The symbols move the units like this.
* | χ η ψ φ ζ ε
j902 | j173 j231 j896 j58 j941 j793
j424 | j908 j800 j983 j20 j748 j275
j748 | j369 j20 j952 j703 j313 j179
j333 | j85 j429 j892 j36 j282 j741
j275 | j983 j424 j787 j748 j179 j20
j106 | j429 j72 j333 j96 j385 j669
j585 | j15 j775 j235 j697 j346 j470
j58 | j24 j793 j29 j497 j973 j941
j927 | j335 j566 j772 j422 j429 j735
j173 | j346 j155 j954 j24 j29 j896
j908 | j370 j769 j151 j787 j369 j983
j179 | j952 j748 j999 j313 j335 j703
j800 | j769 j471 j908 j275 j20 j424
j363 | j971 j441 j775 j981 j434 j722
j775 | j51 j971 j15 j470 j697 j585
j369 | j848 j787 j721 j999 j16 j952
j848 | j688 j366 j762 j594 j77 j721
j776 | j735 j435 j422 j106 j669 j72
j434 | j470 j981 j697 j173 j896 j155
j36 | j293 j741 j871 j876 j435 j282
j435 | j927 j876 j735 j72 j106 j776
j980 | j377 j777 j238 j134 j905 j960
j659 | j231 j881 j902 j688 j762 j18
j594 | j469 j721 j379 j535 j769 j77
j703 | j999 j179 j16 j335 j772 j313
j231 | j155 j253 j173 j793 j58 j902
j777 | j164 j235 j377 j960 j134 j980
j471 | j535 j16 j769 j424 j275 j800
j253 | j434 j643 j155 j902 j793 j231
j983 | j151 j908 j366 j369 j952 j787
j441 | j905 j520 j971 j722 j981 j363
j881 | j253 j428 j231 j18 j688 j659
j29 | j441 j24 j363 j639 j643 j684
j735 | j772 j927 j740 j429 j333 j422
j787 | j366 j983 j848 j952 j999 j369
j535 | j492 j77 j832 j908 j983 j769
j370 | j881 j832 j659 j366 j848 j151
j15 | j5 j51 j304 j777 j980 j235
j346 | j980 j697 j960 j520 j441 j954
j755 | j106 j238 j669 j619 j51 j361
j669 | j333 j106 j741 j385 j5 j96
j492 | j973 j379 j428 j370 j151 j832
j971 | j619 j905 j51 j585 j470 j775
j16 | j77 j999 j535 j800 j424 j471
j366 | j18 j151 j688 j721 j594 j848
j18 | j902 j659 j793 j762 j469 j688
j688 | j793 j18 j58 j469 j379 j762
j740 | j424 j772 j275 j85 j892 j267
j20 | j787 j275 j369 j179 j703 j748
j77 | j379 j594 j492 j769 j908 j535
j5 | j282 j385 j876 j164 j377 j304
j151 | j659 j370 j18 j848 j721 j366
j379 | j497 j469 j973 j832 j370 j492
j832 | j428 j492 j881 j151 j366 j370
j96 | j741 j669 j36 j5 j304 j385
j999 | j594 j952 j77 j471 j800 j16
j238 | j72 j377 j106 j361 j619 j755
j892 | j748 j85 j179 j871 j566 j293
j981 | j585 j722 j470 j155 j173 j434
j470 | j235 j585 j777 j346 j954 j697
j134 | j755 j960 j361 j971 j775 j905
j164 | j435 j304 j776 j238 j755 j377
j155 | j697 j434 j346 j896 j24 j173
j741 | j892 j333 j293 j282 j876 j36
j639 | j722 j684 j981 j253 j231 j643
j422 | j740 j735 j267 j333 j741 j429
j619 | j96 j361 j385 j15 j235 j51
j361 | j669 j755 j96 j51 j15 j619
j267 | j275 j740 j20 j892 j293 j85
j385 | j36 j96 j282 j304 j164 j5
j722 | j775 j363 j585 j434 j155 j981
j905 | j361 j134 j619 j775 j585 j971
j428 | j643 j973 j253 j659 j18 j881
j772 | j800 j335 j424 j267 j85 j740
j954 | j960 j346 j134 j441 j363 j520
j469 | j941 j762 j497 j492 j832 j379
j429 | j267 j422 j85 j741 j36 j333
j313 | j16 j703 j471 j772 j740 j335
j896 | j954 j173 j520 j29 j684 j24
j876 | j566 j282 j927 j776 j72 j435
j960 | j238 j980 j755 j905 j971 j134
j762 | j58 j688 j941 j379 j492 j469
j377 | j776 j164 j72 j755 j361 j238
j72 | j422 j776 j429 j669 j96 j106
j85 | j20 j267 j748 j293 j871 j892
j51 | j385 j619 j5 j235 j777 j15
j566 | j313 j871 j335 j735 j422 j927
j282 | j871 j36 j566 j435 j776 j876
j497 | j684 j941 j639 j428 j881 j973
j24 | j520 j896 j441 j684 j639 j29
j941 | j29 j58 j684 j973 j428 j497
j643 | j981 j639 j434 j231 j902 j253
j520 | j134 j954 j905 j363 j722 j441
j235 | j304 j15 j164 j980 j960 j777
j871 | j703 j293 j313 j927 j735 j566
j793 | j896 j902 j24 j941 j497 j58
j697 | j777 j470 j980 j954 j520 j346
j721 | j762 j848 j469 j77 j535 j594
j973 | j639 j497 j643 j881 j659 j428
j684 | j363 j29 j722 j643 j253 j639
j769 | j832 j535 j370 j983 j787 j908
j952 | j721 j369 j594 j16 j471 j999
j304 | j876 j5 j435 j377 j238 j164
j293 | j179 j892 j703 j566 j927 j871
j335 | j471 j313 j800 j740 j267 j772

In the rows, zero is written as 492.

The rows follow the links: the fewer symbols apart two units are, the more alike their rows tend to be.

Each row is also shifted at random along 4 hidden directions that mean nothing.

The rows of 90 units, shuffled:
Each row is one unit's numbers.
r1: [ 683,  417,  470,  644,  443,  421,  471,  398,  617,  571,  414,  443,  579,  649,  599,  470,  578,  395,  513,  569,  627,  491,  581,  470,  420,  664,  353,  609,  454,  525,  361,  545]
r2: [ 314,  532,  591,  339,  501,  513,  590,  587,  333,  453,  463,  600,  467,  348,  373,  536,  342,  534,  486,  465,  383,  403,  444,  501,  545,  329,  678,  286,  418,  385,  657,  445]
r3: [ 306,  539,  493,  367,  515,  498,  389,  487,  345,  411,  453,  324,  433,  560,  358,  686,  424,  483,  463,  364,  574,  551,  386,  505,  443,  378,  679,  285,  419,  368,  517,  375]
r4: [ 573,  540,  326,  562,  542,  529,  356,  430,  595,  541,  671,  341,  411,  608,  511,  444,  682,  524,  484,  435,  588,  598,  425,  499,  455,  567,  349,  657,  668,  632,  379,  545]
r5: [ 529,  562,  342,  520,  584,  551,  450,  504,  562,  630,  724,  464,  371,  500,  505,  387,  656,  556,  513,  506,  454,  494,  394,  504,  504,  506,  376,  524,  680,  634,  627,  563]
r6: [ 682,  407,  494,  635,  467,  418,  556,  444,  604,  661,  421,  549,  571,  587,  624,  418,  557,  396,  545,  661,  530,  389,  578,  472,  447,  652,  358,  501,  438,  520,  566,  561]
r7: [ 313,  595,  467,  331,  569,  589,  489,  558,  393,  513,  630,  441,  351,  422,  375,  476,  465,  583,  486,  424,  365,  508,  366,  520,  519,  355,  602,  368,  567,  484,  703,  452]
r8: [ 688,  454,  495,  628,  461,  402,  713,  544,  545,  696,  511,  843,  565,  389,  521,  318,  571,  464,  543,  645,  494,  202,  538,  459,  548,  567,  364,  496,  505,  564,  556,  691]
r9: [ 480,  585,  283,  507,  613,  527,  381,  490,  504,  651,  730,  394,  333,  564,  464,  489,  695,  536,  511,  476,  542,  480,  311,  506,  473,  480,  426,  374,  669,  596,  676,  527]
r10: [ 534,  396,  640,  518,  430,  402,  646,  515,  463,  559,  278,  647,  616,  467,  544,  509,  369,  394,  534,  642,  461,  330,  597,  475,  484,  528,  544,  329,  288,  371,  629,  486]
r11: [ 429,  487,  653,  358,  418,  473,  661,  467,  347,  639,  323,  393,  510,  615,  295,  460,  342,  396,  519,  490,  520,  371,  510,  500,  369,  491,  667,  356,  288,  320,  606,  511]
r12: [ 401,  470,  691,  373,  399,  485,  647,  532,  368,  410,  320,  577,  569,  415,  362,  482,  285,  475,  480,  445,  442,  423,  573,  490,  498,  422,  661,  485,  334,  354,  418,  483]
r13: [ 369,  601,  282,  455,  607,  504,  298,  497,  404,  519,  688,  347,  326,  568,  388,  664,  652,  538,  472,  358,  644,  523,  247,  506,  466,  391,  543,  269,  620,  516,  570,  452]
r14: [ 518,  588,  371,  453,  564,  600,  467,  469,  548,  664,  730,  329,  339,  578,  417,  312,  640,  550,  504,  454,  453,  546,  398,  518,  449,  531,  398,  636,  683,  623,  575,  579]
r15: [ 665,  500,  431,  566,  490,  517,  537,  423,  619,  718,  584,  397,  462,  644,  506,  287,  628,  458,  531,  561,  515,  475,  520,  494,  406,  657,  324,  681,  579,  603,  509,  624]
r16: [ 680,  415,  500,  643,  431,  395,  567,  462,  573,  568,  404,  631,  602,  523,  575,  448,  543,  418,  520,  589,  587,  377,  586,  462,  482,  620,  376,  558,  443,  520,  390,  582]
r17: [ 433,  600,  380,  439,  585,  580,  491,  564,  481,  556,  742,  547,  348,  385,  434,  386,  588,  612,  492,  452,  393,  467,  363,  510,  565,  403,  461,  491,  688,  609,  628,  549]
r18: [ 505,  549,  341,  550,  556,  540,  362,  514,  563,  393,  700,  535,  421,  397,  544,  482,  633,  606,  458,  414,  494,  590,  422,  497,  585,  457,  384,  637,  711,  649,  352,  516]
r19: [ 297,  571,  514,  296,  557,  599,  463,  502,  393,  542,  549,  253,  363,  554,  372,  493,  415,  523,  497,  440,  371,  576,  393,  532,  433,  401,  635,  360,  484,  423,  750,  399]
r20: [ 670,  421,  286,  760,  526,  359,  280,  436,  622,  447,  517,  560,  553,  560,  720,  691,  722,  436,  484,  551,  732,  510,  471,  456,  516,  600,  304,  437,  560,  587,  336,  483]
r21: [ 363,  443,  563,  442,  461,  460,  343,  448,  418,  274,  298,  325,  551,  568,  509,  753,  358,  437,  454,  418,  575,  641,  515,  493,  447,  444,  636,  370,  326,  340,  384,  306]
r22: [ 298,  605,  528,  297,  508,  565,  565,  571,  326,  468,  582,  514,  390,  381,  252,  467,  412,  578,  468,  337,  434,  448,  380,  516,  524,  312,  669,  421,  529,  444,  522,  508]
r23: [ 352,  572,  355,  467,  601,  515,  361,  586,  430,  370,  664,  595,  391,  323,  498,  631,  560,  606,  459,  417,  463,  509,  334,  500,  611,  321,  534,  315,  631,  541,  568,  427]
r24: [ 690,  448,  433,  635,  438,  389,  506,  402,  549,  643,  444,  472,  552,  670,  482,  476,  626,  386,  515,  520,  729,  399,  515,  465,  401,  650,  384,  556,  463,  516,  334,  608]
r25: [ 332,  470,  620,  374,  502,  523,  515,  543,  417,  396,  378,  481,  503,  403,  521,  565,  305,  498,  493,  534,  317,  531,  525,  508,  520,  390,  635,  327,  370,  370,  695,  348]
r26: [ 689,  442,  354,  682,  484,  364,  414,  396,  567,  650,  473,  444,  530,  712,  553,  571,  687,  368,  520,  551,  774,  414,  466,  467,  391,  653,  353,  436,  483,  526,  417,  564]
r27: [ 389,  595,  396,  387,  587,  624,  395,  494,  498,  520,  701,  293,  329,  516,  438,  423,  549,  589,  483,  417,  388,  633,  379,  528,  480,  442,  484,  550,  655,  570,  612,  464]
r28: [ 675,  461,  382,  669,  479,  411,  473,  465,  585,  546,  545,  616,  536,  518,  566,  479,  658,  469,  492,  521,  649,  416,  501,  463,  507,  587,  333,  581,  568,  596,  324,  599]
r29: [ 331,  578,  407,  381,  579,  591,  337,  497,  456,  414,  628,  287,  357,  509,  448,  561,  507,  571,  464,  386,  435,  661,  373,  524,  491,  393,  557,  451,  589,  507,  569,  387]
r30: [ 540,  559,  290,  588,  559,  456,  437,  553,  494,  517,  717,  694,  422,  387,  469,  519,  706,  575,  469,  430,  618,  382,  341,  480,  585,  436,  398,  453,  699,  637,  411,  605]
r31: [ 618,  513,  316,  595,  582,  493,  420,  442,  609,  731,  656,  387,  400,  640,  575,  420,  708,  472,  540,  598,  535,  470,  410,  497,  431,  610,  325,  460,  619,  612,  691,  553]
r32: [ 576,  388,  602,  555,  393,  392,  553,  443,  493,  488,  266,  524,  636,  571,  530,  542,  416,  376,  506,  557,  593,  435,  614,  471,  440,  577,  509,  483,  309,  397,  387,  487]
r33: [ 639,  476,  295,  696,  562,  392,  418,  511,  573,  582,  616,  690,  483,  464,  631,  556,  723,  485,  511,  588,  621,  357,  411,  464,  550,  540,  327,  372,  613,  615,  539,  565]
r34: [ 298,  518,  504,  372,  563,  565,  357,  518,  444,  353,  502,  338,  424,  460,  532,  618,  401,  542,  473,  461,  354,  662,  444,  523,  511,  379,  607,  350,  482,  433,  668,  312]
r35: [ 317,  583,  543,  287,  470,  497,  554,  479,  255,  601,  458,  320,  403,  625,  155,  552,  416,  458,  486,  330,  616,  406,  350,  514,  368,  391,  734,  283,  384,  333,  550,  501]
r36: [ 307,  551,  471,  381,  572,  584,  394,  558,  449,  351,  585,  438,  403,  374,  507,  555,  434,  594,  465,  432,  334,  617,  420,  516,  562,  350,  575,  417,  562,  492,  621,  369]
r37: [ 447,  622,  397,  391,  595,  614,  578,  550,  482,  738,  765,  471,  304,  462,  372,  270,  592,  589,  525,  498,  337,  418,  347,  523,  495,  447,  463,  473,  684,  602,  806,  597]
r38: [ 327,  558,  406,  394,  608,  576,  328,  513,  461,  444,  618,  311,  359,  497,  513,  588,  503,  558,  478,  459,  393,  636,  370,  524,  498,  396,  552,  345,  574,  494,  725,  357]
r39: [ 687,  448,  368,  667,  499,  388,  456,  410,  576,  697,  493,  470,  521,  680,  562,  515,  684,  385,  533,  588,  703,  387,  472,  467,  406,  650,  346,  429,  492,  539,  509,  580]
r40: [ 468,  556,  392,  491,  588,  596,  442,  555,  574,  465,  717,  541,  390,  351,  575,  385,  577,  624,  487,  503,  314,  571,  439,  510,  593,  446,  393,  594,  701,  645,  601,  494]
r41: [ 300,  574,  497,  353,  497,  484,  503,  562,  282,  402,  520,  562,  434,  396,  267,  628,  433,  545,  450,  315,  563,  412,  349,  498,  528,  298,  696,  301,  479,  403,  444,  474]
r42: [ 380,  593,  378,  435,  607,  544,  498,  616,  421,  542,  726,  653,  353,  307,  440,  479,  571,  613,  493,  477,  383,  393,  322,  505,  601,  342,  516,  306,  656,  566,  736,  520]
r43: [ 298,  597,  527,  284,  515,  617,  493,  506,  376,  464,  574,  300,  371,  503,  294,  450,  407,  564,  462,  335,  408,  591,  409,  530,  454,  377,  644,  519,  526,  452,  520,  454]
r44: [ 650,  548,  434,  504,  490,  548,  605,  425,  578,  803,  641,  363,  411,  662,  397,  198,  634,  478,  538,  520,  505,  437,  475,  504,  384,  645,  349,  712,  607,  611,  536,  684]
r45: [ 597,  512,  318,  616,  576,  489,  416,  487,  598,  605,  668,  529,  430,  508,  604,  456,  689,  520,  514,  566,  511,  469,  423,  486,  515,  549,  327,  481,  647,  631,  600,  547]
r46: [ 657,  411,  368,  702,  562,  474,  335,  463,  729,  467,  551,  512,  527,  489,  849,  502,  637,  493,  517,  678,  417,  607,  561,  484,  546,  624,  248,  561,  593,  637,  586,  432]
r47: [ 326,  503,  651,  329,  441,  553,  545,  540,  384,  303,  393,  483,  518,  380,  389,  508,  280,  537,  457,  392,  371,  565,  545,  506,  532,  372,  662,  536,  405,  391,  413,  414]
r48: [ 302,  533,  503,  370,  548,  595,  375,  547,  456,  261,  547,  422,  431,  358,  521,  573,  392,  603,  447,  404,  330,  685,  460,  521,  579,  348,  580,  496,  550,  484,  518,  343]
r49: [ 604,  540,  373,  565,  508,  524,  471,  466,  583,  563,  662,  489,  440,  521,  476,  362,  656,  536,  486,  446,  555,  510,  459,  490,  494,  553,  346,  710,  670,  644,  344,  616]
r50: [ 334,  596,  510,  326,  550,  656,  525,  579,  465,  437,  665,  483,  368,  325,  415,  350,  422,  643,  475,  423,  237,  576,  441,  530,  576,  356,  543,  590,  633,  552,  615,  479]
r51: [ 679,  464,  432,  653,  475,  411,  607,  521,  565,  627,  541,  775,  544,  421,  554,  386,  620,  479,  524,  597,  552,  287,  519,  461,  548,  569,  341,  524,  553,  590,  465,  653]
r52: [ 587,  541,  315,  590,  530,  490,  379,  463,  564,  501,  664,  481,  441,  527,  496,  478,  689,  538,  472,  413,  631,  536,  417,  485,  505,  533,  353,  638,  674,  638,  304,  574]
r53: [ 338,  513,  659,  319,  439,  539,  596,  522,  361,  411,  385,  463,  499,  438,  343,  483,  293,  503,  473,  415,  396,  501,  521,  502,  485,  393,  676,  473,  382,  366,  492,  445]
r54: [ 685,  392,  427,  722,  471,  368,  452,  473,  616,  464,  431,  686,  613,  474,  707,  558,  603,  434,  503,  609,  606,  425,  570,  454,  539,  599,  326,  511,  485,  555,  373,  526]
r55: [ 300,  542,  597,  338,  492,  538,  594,  620,  342,  349,  491,  677,  472,  246,  371,  510,  332,  592,  465,  412,  342,  435,  462,  501,  612,  292,  668,  393,  470,  423,  534,  454]
r56: [ 677,  431,  421,  694,  469,  424,  474,  493,  631,  419,  514,  719,  588,  397,  663,  475,  604,  502,  478,  549,  552,  465,  571,  455,  583,  570,  306,  661,  576,  614,  265,  565]
r57: [ 492,  536,  351,  543,  591,  556,  383,  543,  590,  446,  702,  554,  407,  371,  621,  460,  618,  607,  483,  510,  381,  572,  430,  501,  597,  454,  373,  548,  700,  648,  564,  479]
r58: [ 679,  397,  492,  636,  457,  412,  498,  405,  610,  631,  383,  443,  578,  656,  639,  474,  556,  370,  536,  649,  574,  463,  587,  475,  410,  675,  361,  504,  408,  497,  527,  518]
r59: [ 356,  501,  637,  357,  432,  487,  588,  531,  339,  389,  364,  542,  527,  417,  337,  550,  315,  491,  467,  405,  482,  442,  509,  498,  504,  381,  685,  415,  363,  353,  423,  458]
r60: [ 425,  582,  397,  421,  596,  623,  427,  523,  539,  532,  716,  389,  345,  449,  507,  380,  554,  605,  493,  480,  320,  605,  407,  519,  527,  449,  442,  560,  676,  604,  674,  478]
r61: [ 346,  603,  495,  320,  558,  671,  492,  530,  473,  480,  669,  347,  349,  428,  406,  339,  445,  622,  475,  410,  262,  633,  438,  536,  520,  401,  534,  621,  634,  547,  619,  468]
r62: [ 455,  570,  321,  525,  578,  517,  374,  549,  500,  407,  714,  589,  398,  361,  502,  536,  638,  610,  458,  401,  514,  519,  362,  494,  600,  398,  434,  499,  703,  618,  434,  505]
r63: [ 348,  507,  675,  313,  435,  541,  630,  530,  367,  448,  380,  477,  504,  432,  345,  448,  278,  501,  484,  441,  369,  477,  536,  508,  483,  399,  673,  476,  366,  367,  537,  463]
r64: [ 672,  426,  611,  538,  401,  507,  643,  411,  618,  643,  386,  418,  577,  624,  529,  248,  454,  412,  533,  602,  443,  489,  670,  489,  399,  687,  375,  776,  424,  513,  432,  595]
r65: [ 393,  472,  740,  338,  394,  549,  668,  529,  412,  374,  322,  525,  567,  388,  394,  397,  229,  501,  475,  458,  326,  514,  626,  502,  507,  432,  641,  614,  347,  378,  424,  467]
r66: [ 372,  441,  568,  478,  480,  383,  526,  591,  351,  354,  330,  752,  580,  312,  514,  727,  364,  469,  484,  529,  500,  346,  479,  470,  588,  348,  655,  144,  327,  341,  580,  394]
r67: [ 659,  442,  473,  598,  408,  359,  527,  373,  481,  682,  352,  404,  565,  763,  401,  529,  581,  326,  521,  500,  806,  366,  507,  466,  333,  653,  462,  460,  363,  431,  338,  596]
r68: [ 684,  478,  454,  640,  428,  407,  613,  509,  537,  546,  528,  780,  572,  412,  465,  387,  606,  491,  489,  490,  633,  313,  527,  457,  549,  555,  364,  654,  561,  592,  227,  690]
r69: [ 412,  569,  310,  490,  627,  540,  320,  519,  501,  503,  700,  416,  349,  480,  535,  576,  627,  569,  489,  471,  472,  564,  329,  511,  524,  419,  462,  352,  656,  571,  673,  434]
r70: [ 622,  469,  313,  676,  565,  447,  362,  488,  631,  507,  620,  590,  486,  469,  688,  534,  689,  512,  503,  577,  547,  494,  455,  477,  548,  556,  302,  490,  635,  633,  502,  511]
r71: [ 555,  557,  390,  536,  555,  546,  553,  567,  557,  579,  721,  681,  418,  335,  512,  312,  623,  601,  504,  521,  390,  414,  438,  492,  599,  470,  362,  606,  702,  659,  552,  616]
r72: [ 448,  411,  600,  471,  444,  431,  464,  440,  439,  457,  263,  371,  572,  611,  523,  650,  365,  381,  501,  538,  540,  517,  555,  487,  411,  518,  599,  325,  272,  327,  549,  372]
r73: [ 321,  507,  643,  313,  465,  585,  498,  492,  420,  367,  399,  307,  483,  490,  418,  494,  286,  513,  471,  424,  340,  647,  542,  518,  466,  417,  647,  534,  397,  384,  519,  373]
r74: [ 664,  410,  539,  606,  409,  406,  551,  415,  562,  568,  353,  495,  606,  621,  536,  457,  512,  386,  513,  554,  621,  439,  598,  464,  417,  645,  410,  597,  394,  479,  349,  560]
r75: [ 381,  519,  638,  305,  435,  505,  640,  455,  325,  659,  357,  305,  464,  657,  244,  450,  344,  405,  519,  454,  509,  408,  478,  510,  345,  476,  692,  354,  304,  312,  638,  498]
r76: [ 613,  418,  570,  565,  376,  372,  570,  427,  465,  526,  298,  527,  625,  613,  438,  535,  473,  369,  496,  489,  706,  384,  576,  464,  412,  586,  504,  511,  330,  408,  270,  559]
r77: [ 361,  599,  394,  397,  567,  588,  394,  520,  445,  442,  678,  389,  352,  457,  392,  500,  542,  598,  462,  361,  459,  594,  357,  515,  518,  386,  534,  503,  642,  546,  510,  466]
r78: [ 564,  562,  334,  524,  568,  545,  453,  457,  569,  690,  703,  374,  366,  599,  473,  370,  675,  517,  517,  497,  514,  499,  392,  506,  442,  557,  364,  559,  664,  622,  590,  584]
r79: [ 322,  600,  388,  391,  535,  520,  358,  522,  348,  344,  617,  434,  386,  455,  300,  659,  535,  576,  425,  252,  621,  553,  313,  508,  524,  322,  621,  412,  588,  480,  324,  457]
r80: [ 302,  536,  558,  350,  530,  542,  522,  584,  376,  412,  497,  541,  446,  351,  437,  545,  364,  554,  485,  470,  338,  485,  439,  510,  554,  329,  648,  319,  461,  414,  681,  400]
r81: [ 633,  535,  460,  546,  495,  538,  660,  540,  586,  649,  662,  690,  462,  385,  476,  197,  587,  565,  521,  543,  389,  370,  516,  486,  557,  543,  340,  725,  657,  656,  484,  690]
r82: [ 651,  428,  522,  585,  433,  371,  631,  443,  490,  738,  365,  554,  567,  642,  465,  458,  537,  351,  548,  613,  651,  270,  531,  467,  390,  625,  454,  376,  353,  434,  563,  606]
r83: [ 306,  508,  431,  447,  576,  548,  234,  526,  485,  174,  531,  390,  444,  384,  617,  727,  450,  587,  435,  408,  409,  742,  434,  512,  580,  349,  555,  412,  552,  485,  481,  269]
r84: [ 621,  363,  516,  657,  420,  331,  460,  447,  517,  437,  280,  597,  653,  555,  612,  672,  497,  366,  497,  566,  687,  414,  581,  452,  472,  581,  461,  396,  330,  421,  343,  470]
r85: [ 661,  546,  428,  536,  473,  503,  632,  451,  542,  792,  626,  488,  438,  615,  363,  239,  647,  472,  531,  503,  580,  345,  457,  490,  414,  612,  366,  658,  596,  600,  471,  717]
r86: [ 308,  548,  600,  302,  476,  560,  538,  529,  352,  406,  458,  409,  452,  449,  323,  506,  334,  532,  464,  372,  415,  536,  464,  511,  486,  368,  678,  457,  433,  392,  499,  436]
r87: [ 570,  361,  579,  594,  422,  389,  448,  429,  538,  408,  237,  466,  651,  585,  645,  641,  416,  371,  496,  583,  581,  528,  626,  469,  442,  592,  489,  446,  298,  388,  409,  402]
r88: [ 398,  599,  501,  383,  541,  652,  579,  623,  505,  395,  725,  664,  392,  194,  454,  265,  456,  697,  465,  427,  199,  534,  475,  517,  660,  352,  471,  717,  711,  636,  502,  546]
r89: [ 295,  556,  588,  275,  489,  648,  427,  463,  443,  347,  491,  164,  418,  544,  380,  457,  332,  553,  451,  345,  347,  760,  503,  538,  439,  416,  630,  656,  484,  437,  445,  371]
r90: [ 543,  394,  611,  536,  400,  393,  538,  450,  473,  450,  257,  516,  632,  557,  521,  580,  392,  380,  497,  540,  585,  446,  603,  470,  443,  553,  539,  449,  293,  375,  388,  465]

Some units, each with its row:
j520 r34
j697 r43
j424 r1
j275 r24
j892 r85
j643 r63
j441 r89
j722 r80
j619 r42
j585 r83
j684 r25
j77 r84
j927 r81
j15 r77
j775 r36
j755 r88
j361 r27
j335 r51
j422 r31
j639 r53
j96 r9
j777 r61
j703 r39
j981 r55
j960 r29
j832 r90
j5 r62
j594 r76
j470 r48
j20 r54

Row, symbols taken left to right, then the row they reach:
r57 χ ψ ψ: r26
r58 ψ ψ η: r10
r17 ε ε: r69
r21 ψ η: r86
r71 ψ χ χ: r16
r14 ζ ψ χ: r46
r18 η ψ: r49
r19 χ η: r50
r3 χ φ: r22
r44 φ φ χ: r28
r12 ζ ε χ: r59
r73 ε χ ε: r41
r37 χ ψ ψ: r56
r6 ψ ζ: r74
r68 ζ φ: r15
r13 ψ ζ: r60
r67 ψ χ χ: r75
r4 ε χ ε: r33
r87 χ ψ ψ: r35
r79 χ χ ψ: r52
r20 χ φ: r8

